Here is a tiny trained network, its code and every weight. The questions are about switching its units off for an input and a class, where a switched-off unit gives its printed mean instead of its output.

import numpy as np


def w(rows, s, z=0):
    codes = np.array(rows[::2]) - 128.0
    scale = np.full(codes.shape[1], s)
    scale[-1] = z or s
    return codes * scale


def f(y):
    return np.maximum(y, 0)


def log_softmax(a):
    a = a - a.max(-1, keepdims=True)
    return a - np.log(np.exp(a).sum(-1, keepdims=True))


def net(x, mask):
    res = np.array(x, float).reshape(1, 6) / 4 @ E
    y = f(res @ A[0][:, :-1].T + A[0][:, -1])
    res = res + np.where(mask, y, B[0][:, -1]) @ B[0][:, :-1]
    return log_softmax(res[-1] @ U[:, :-1].T + U[:, -1])


A, B = {}, {}
E = w([
[124,49,154,96,83],'x0',
[168,111,196,100,208],'x1',
[65,38,128,1,165],'x2',
[135,107,92,174,221],'x3',
[19,161,229,112,209],'x4',
[217,155,99,54,114],'x5',
],0.0078)
A[0] = w([
[51,117,47,199,18,176],'n0',
[182,212,191,158,50,87],'n1',
[84,79,138,106,211,117],'n2',
[3,157,182,138,145,128],'n3',
[175,178,31,164,241,140],'n4',
[61,21,118,74,114,132],'n5',
[158,61,147,173,124,246],'n6',
[102,161,122,165,147,106],'n7',
[206,82,82,168,86,229],'n8',
[50,175,155,117,192,158],'n9',
[78,55,123,87,111,121],'n10',
[184,115,227,171,127,253],'n11',
[123,231,130,224,156,180],'n12',
[156,61,105,65,144,81],'n13',
[63,139,185,154,190,97],'n14',
[229,128,47,52,49,214],'n15',
],0.0077,0.0027)
B[0] = w([
[123,247,106,228,238,208],'n0',
[98,120,171,147,131,193],'n1',
[178,111,128,109,99,194],'n2',
[105,148,83,90,143,217],'n3',
[80,157,160,137,104,203],'n4',
[160,96,187,139,59,206],'n5',
[147,161,126,144,138,168],'n6',
[150,121,131,133,106,160],'n7',
[99,159,105,113,177,210],'n8',
[119,90,68,72,122,208],'n9',
[155,109,171,125,71,183],'n10',
[103,155,116,125,156,185],'n11',
[159,139,143,168,136,223],'n12',
[133,108,143,113,109,179],'n13',
[136,105,70,133,137,201],'n14',
[63,114,35,104,152,254],'n15',
],0.011,0.0095)
U = w([
[221,105,219,151,96,3],'0',
[58,169,249,152,113,177],'1',
[71,83,92,82,79,149],'2',
[89,175,36,140,189,154],'3',
],0.012,0.003)

Each question gives the input, the list of numbers given to net, and the class t.
The units are the neurons (one row each of A and B). Each row of codes is followed by its name. A weight is (code - 128) times the scale printed after its matrix; where a second scale follows, it is the last column's (A, B and U).
mask holds one flag per neuron, in row order. A switched-off neuron (its flag False) gives its mean, the last column of its row in B, instead of its output. The means were averaged over made-up inputs and are rounded, as every weight is.
A unit's drop is (log p(t) with every unit on - log p(t) with that unit switched off) / (log p(t) with every unit on - log p(t) with every unit switched off).
The circuit of an input: a set's keep is (log p(t) with only the set's units on - log p(t) with every unit switched off) / (log p(t) with every unit on - log p(t) with every unit switched off). Starting from the 12 units with the biggest drops (on a tie, the unit counted first), units are removed one at a time, each time the one whose removal leaves the highest keep (on an exact tie, the one counted first), for as long as the keep stays at least 0.8.
circuit, biggest first: the units of the circuit, biggest drop first
most important unit: the unit with the biggest drop
k most important neurons: the k neurons with the biggest drops, biggest first
drop when u is switched off: that unit's drop, to one decimal
input [-3,-1,7,-8,-8,-3], class 3: most important unit : n0
input [-8,6,-3,8,-6,-3], class 1: circuit, biggest first : (n4, n15)
input [-1,0,-3,-7,6,7], class 1: 3 most important neurons : (n1, n15, n14)
input [-7,7,-5,2,0,-2], class 1: circuit, biggest first : (n15, n4)
input [6,5,8,-5,1,2], class 0: circuit, biggest first : (n5, n10)
input [-1,1,-5,1,7,6], class 1: 3 most important neurons : (n15, n0, n8)
input [8,4,4,0,2,-4], class 0: 2 most important neurons : (n15, n5)
input [-3,2,1,1,0,3], class 2: 3 most important neurons : (n0, n8, n12)
input [-8,8,5,-1,-1,8], class 2: 2 most important neurons : (n0, n8)
input [2,-5,6,-4,-5,-4], class 3: 2 most important neurons : (n0, n15)
input [5,8,5,3,6,0], class 2: 2 most important neurons : (n9, n3)
input [-8,2,7,4,0,1], class 2: drop when n0 is switched off : 0.3
input [-1,1,4,6,3,-6], class 2: drop when n0 is switched off : 0.2
input [-5,7,-6,-1,-4,-4], class 1: drop when n15 is switched off : 0.2
input [8,5,8,8,-5,1], class 0: most important neuron : (n5)
